Here is a tiny trained network, its code and every weight. The questions are about switching its units off for an input and a target symbol, where a switched-off unit gives its printed mean instead of its output.

import numpy as np


def w(rows, s, z=0):
    codes = np.array(rows[::2]) - 128.0
    scale = np.full(codes.shape[1], s)
    scale[-1] = z or s
    return codes * scale


def norm(h):
    return h / np.sqrt((h * h).mean(-1, keepdims=True) + 1e-5)


def f(y):
    return y / 2 * (1 + np.tanh(0.7978845608 * (y + 0.044715 * y**3)))


def softmax(a):
    e = np.exp(a - a.max(-1, keepdims=True))
    return e / e.sum(-1, keepdims=True)


def log_softmax(a):
    a = a - a.max(-1, keepdims=True)
    return a - np.log(np.exp(a).sum(-1, keepdims=True))


def net(x, mask):
    ids = ['ΔΠΣΨαβγεζηθλμφω'.index(c) for c in x.split()]
    T = len(ids)
    res = E[ids] + P[:T]
    r = norm(res)
    for j in range(2):
        rows = slice(2 * j, 2 * j + 2)
        q, k, v = (r @ M[0][rows].T for M in (Q, K, V))
        z = softmax(np.where(np.tri(T) > 0, q @ k.T / 2**0.5, -1e9)) @ v
        o = O[0][rows]
        res = res + np.where(mask[j], z, o[:, -1]) @ o[:, :-1]
    y = f(norm(res) @ A[0][:, :-1].T + A[0][:, -1])
    res = res + np.where(mask[2:6], y, B[0][:, -1]) @ B[0][:, :-1]
    return log_softmax(norm(res)[-1] @ U[:, :-1].T + U[:, -1])


Q, K, V, O, A, B = {}, {}, {}, {}, {}, {}
E = w([
[165,106,153,159],'Δ',
[136,107,115,116],'Π',
[67,162,171,132],'Σ',
[181,80,140,184],'Ψ',
[138,102,111,120],'α',
[186,182,98,96],'β',
[122,104,116,121],'γ',
[17,110,73,151],'ε',
[138,108,128,107],'ζ',
[149,128,144,117],'η',
[142,128,14,152],'θ',
[167,78,148,187],'λ',
[133,86,144,157],'μ',
[114,252,86,208],'φ',
[146,111,133,177],'ω',
],0.0044)
P = w([
[122,114,179,81],'0',
[236,9,254,225],'1',
[184,53,217,204],'2',
[153,63,215,177],'3',
[153,111,201,174],'4',
[149,100,185,147],'5',
[108,137,192,145],'6',
[227,9,232,199],'7',
],0.0015)
Q[0] = w([
[142,229,114,125],'H0',
[254,47,141,233],'H0',
[143,31,223,222],'H1',
[185,98,202,92],'H1',
],0.0043)
K[0] = w([
[133,20,156,109],'H0',
[3,183,151,82],'H0',
[123,221,36,62],'H1',
[69,179,75,194],'H1',
],0.0055)
V[0] = w([
[181,209,122,179],'H0',
[208,75,99,149],'H0',
[115,118,2,121],'H1',
[206,164,131,67],'H1',
],0.0067)
O[0] = w([
[221,195,168,225,138],'H0',
[202,33,95,125,253],'H0',
[103,173,5,149,54],'H1',
[208,192,134,3,110],'H1',
],0.0065,0.0024)
A[0] = w([
[112,78,155,99,200],'N0',
[58,229,65,105,86],'N1',
[84,142,73,158,208],'N2',
[190,88,244,3,252],'N3',
],0.0046,0.0024)
B[0] = w([
[172,253,111,147,177],'N0',
[165,69,182,223,100],'N1',
[181,150,163,217,145],'N2',
[62,192,83,102,253],'N3',
],0.0042,0.0041)
U = w([
[151,119,174,107,49],'Δ',
[107,129,105,89,121],'Π',
[44,196,205,150,228],'Σ',
[167,85,162,115,123],'Ψ',
[103,111,102,95,144],'α',
[208,223,114,80,126],'β',
[66,105,107,101,154],'γ',
[14,123,93,185,61],'ε',
[107,135,130,82,122],'ζ',
[140,155,164,84,151],'η',
[146,152,2,183,231],'θ',
[144,91,171,124,6],'λ',
[102,84,162,110,139],'μ',
[166,225,170,205,95],'φ',
[154,89,183,142,70],'ω',
],0.0081,0.0022)

Each question gives the input, a string of symbols that net reads in full, and the target symbol t.
The units are the heads (2 rows each of Q, K, V and O) and the neurons (one row each of A and B). Each row of codes is followed by its name. A weight is (code - 128) times the scale printed after its matrix; where a second scale follows, it is the last column's (O, A, B and U).
mask holds one flag per unit, heads first, then neurons. A switched-off unit (its flag False) gives its mean, the last column of its rows in O or B, instead of its output. The means were averaged over made-up inputs and are rounded, as every weight is.
A unit's drop is (log p(t) with every unit on - log p(t) with that unit switched off) / (log p(t) with every unit on - log p(t) with every unit switched off).
The circuit of an input: a set's keep is (log p(t) with only the set's units on - log p(t) with every unit switched off) / (log p(t) with every unit on - log p(t) with every unit switched off). Starting from all 6 units, units are removed one at a time, each time the one whose removal leaves the highest keep (on an exact tie, the one counted first), for as long as the keep stays at least 0.8.
circuit, biggest first: the units of the circuit, biggest drop first
k most important neurons: the k neurons with the biggest drops, biggest first
which heads matter: for each layer, one digit per head in row order, 1 if its drop is at least 0.15 and else 0, layers parted by /
drop when u is switched off: that unit's drop, to one decimal
input ω Ψ Ψ γ Σ ω, target Σ: circuit, biggest first => (H0)
input α θ η Σ Σ Σ Δ Δ, target Σ: which heads matter => 10
input θ λ Π θ η ζ, target θ: which heads matter => 01
input Σ Σ μ Ψ, target Σ: which heads matter => 10
input β λ μ β Ψ, target β: which heads matter => 01
input ε μ Π, target ε: which heads matter => 11
input γ ζ Ψ γ φ Π, target φ: which heads matter => 11
input θ α β η, target θ: which heads matter => 01
input α α Σ Ψ, target Σ: 2 most important neurons => (N3; N0)
input Δ μ β λ φ Π β ζ, target β: drop when N3 is switched off => 0.1
input φ Ψ Π θ Σ Ψ, target φ: drop when H0 is switched off => 1.2
input θ η α Ψ γ λ, target θ: drop when H1 is switched off => 0.8
input θ ζ μ γ, target θ: drop when H1 is switched off => 0.6
input β η η Δ, target β: circuit, biggest first => (H1)
